Here is a tiny trained network, its code and every weight. The questions are about switching its units off for an input and a class, where a switched-off unit gives its printed mean instead of its output.

import numpy as np


def w(rows, s, z=0):
    codes = np.array(rows[::2]) - 128.0
    scale = np.full(codes.shape[1], s)
    scale[-1] = z or s
    return codes * scale


def norm(h):
    return h / np.sqrt((h * h).mean(-1, keepdims=True) + 1e-5)


def f(y):
    return y / 2 * (1 + np.tanh(0.7978845608 * (y + 0.044715 * y**3)))


def log_softmax(a):
    a = a - a.max(-1, keepdims=True)
    return a - np.log(np.exp(a).sum(-1, keepdims=True))


def net(x, mask):
    res = np.array(x, float).reshape(1, 6) / 4 @ E
    u = 0
    for l in range(3):
        y = f(norm(res) @ A[l][:, :-1].T + A[l][:, -1])
        res = res + np.where(mask[u : u + 4], y, B[l][:, -1]) @ B[l][:, :-1]
        u += 4
    return log_softmax(norm(res)[-1] @ U[:, :-1].T + U[:, -1])


A, B = {}, {}
E = w([
[201,154,85,251,107,197,73,109,163,140,234],'x0',
[149,69,89,113,26,105,35,83,99,77,124],'x1',
[151,137,142,127,113,123,133,114,132,148,114],'x2',
[130,135,192,111,157,68,75,207,186,92,112],'x3',
[118,132,126,128,122,129,131,132,123,133,133],'x4',
[110,125,114,130,130,129,137,139,112,110,144],'x5',
],0.013)
A[0] = w([
[180,45,9,119,188,177,145,189,220,149,119,2],'0.n1',
[90,73,16,174,175,247,115,25,34,174,23,253],'0.n2',
[97,70,113,175,176,157,253,90,189,204,27,61],'0.n3',
[131,217,87,201,161,211,148,156,166,191,163,6],'0.n4',
],0.0047,0.005)
B[0] = w([
[188,76,76,71,109,123,135,115,117,203,95,111],'0.n1',
[128,162,137,89,84,254,158,69,92,180,130,253],'0.n2',
[85,183,114,68,167,196,196,79,163,18,157,156],'0.n3',
[164,91,14,102,216,208,145,127,195,202,109,156],'0.n4',
],0.0095,0.0067)
A[1] = w([
[130,129,136,167,181,32,213,195,177,169,204,127],'1.n1',
[135,115,82,166,79,30,221,115,138,166,173,39],'1.n2',
[186,77,46,47,119,1,155,140,210,123,236,252],'1.n3',
[87,152,79,83,76,86,30,49,117,70,118,190],'1.n4',
],0.0063,0.0032)
B[1] = w([
[125,140,188,145,179,175,6,138,160,220,15,194],'1.n1',
[214,134,133,62,101,130,69,116,170,90,46,97],'1.n2',
[224,65,160,178,226,83,17,254,131,73,111,191],'1.n3',
[235,74,33,146,51,23,201,167,118,173,105,254],'1.n4',
],0.0081,0.0049)
A[2] = w([
[154,77,147,71,90,145,27,100,1,124,73,120],'2.n1',
[26,151,109,127,185,150,186,110,91,131,151,2],'2.n2',
[79,184,227,61,163,191,87,121,83,88,59,89],'2.n3',
[105,99,193,222,39,66,83,90,144,104,208,14],'2.n4',
],0.0082,0.0043)
B[2] = w([
[10,57,156,120,72,94,123,127,97,151,145,253],'2.n1',
[173,128,131,113,121,91,141,30,183,65,105,190],'2.n2',
[85,172,134,101,112,105,125,107,132,86,165,250],'2.n3',
[225,177,100,159,105,89,129,136,167,66,183,161],'2.n4',
],0.012,0.0052)
U = w([
[97,181,172,54,153,153,223,13,115,50,103,48],'0',
[84,77,114,70,34,120,177,93,75,172,76,251],'1',
[158,183,62,161,165,211,176,77,174,194,172,146],'2',
[185,93,79,169,26,168,74,62,73,168,213,36],'3',
[68,202,205,49,167,65,104,180,177,87,78,228],'4',
[131,54,161,91,87,10,83,194,93,86,79,142],'5',
[196,149,209,212,222,171,75,196,172,182,122,92],'6',
[220,113,70,191,93,74,54,182,171,85,152,153],'7',
],0.012,0.0031)

Each question gives the input, the list of numbers given to net, and the class t.
The units are the neurons (one row each of A and B). Each row of codes is followed by its name. A weight is (code - 128) times the scale printed after its matrix; where a second scale follows, it is the last column's (A, B and U).
mask holds one flag per neuron, layer by layer. A switched-off neuron (its flag False) gives its mean, the last column of its row in B, instead of its output. The means were averaged over made-up inputs and are rounded, as every weight is.
A unit's drop is (log p(t) with every unit on - log p(t) with that unit switched off) / (log p(t) with every unit on - log p(t) with every unit switched off).
The circuit of an input: a set's keep is (log p(t) with only the set's units on - log p(t) with every unit switched off) / (log p(t) with every unit on - log p(t) with every unit switched off). Starting from all 12 units, units are removed one at a time, each time the one whose removal leaves the highest keep (on an exact tie, the one counted first), for as long as the keep stays at least 0.8.
units of the circuit, in order: the units of the circuit, biggest drop first
most important unit: the unit with the biggest drop
k most important neurons: the k neurons with the biggest drops, biggest first
k most important neurons of layer l: the k neurons of layer l with the biggest drops, biggest first
drop when u is switched off: that unit's drop, to one decimal
input [6,7,-8,2,-8,4], class 7: units of the circuit, in order : (2.n4 0.n2)
input [7,-2,-7,2,-1,3], class 6: most important unit : 0.n2
input [2,0,6,6,-1,7], class 6: 2 most important neurons : (0.n2 1.n1)
input [-8,-4,1,-1,7,0], class 0: units of the circuit, in order : (2.n2 0.n3)
input [0,5,-2,-4,1,-7], class 1: 2 most important neurons of layer 2 : (2.n1 2.n4)
input [2,-1,-2,6,1,7], class 6: 2 most important neurons of layer 1 : (1.n3 1.n1)
input [6,0,-1,1,1,-2], class 6: 2 most important neurons : (0.n2 0.n4)
input [0,4,6,-6,-2,5], class 1: 2 most important neurons : (2.n1 2.n4)
input [5,0,3,2,4,-4], class 6: 3 most important neurons : (0.n2 0.n4 1.n4)
input [2,-2,-8,5,1,6], class 6: 2 most important neurons of layer 0 : (0.n2 0.n3)
input [8,0,-4,-7,5,7], class 2: 2 most important neurons of layer 0 : (0.n4 0.n2)
input [-5,-2,5,0,-5,5], class 0: drop when 0.n4 is switched off : 0.0
input [-1,-4,7,-7,-5,0], class 0: drop when 0.n3 is switched off : 0.4
input [-1,-7,8,-4,4,-8], class 0: most important unit : 0.n3
input [6,8,-7,2,8,-3], class 7: drop when 2.n4 is switched off : 0.4
input [-7,-1,-1,-3,4,-6], class 0: drop when 0.n3 is switched off : 0.1
input [6,0,-8,4,7,4], class 6: 2 most important neurons of layer 1 : (1.n4 1.n1)
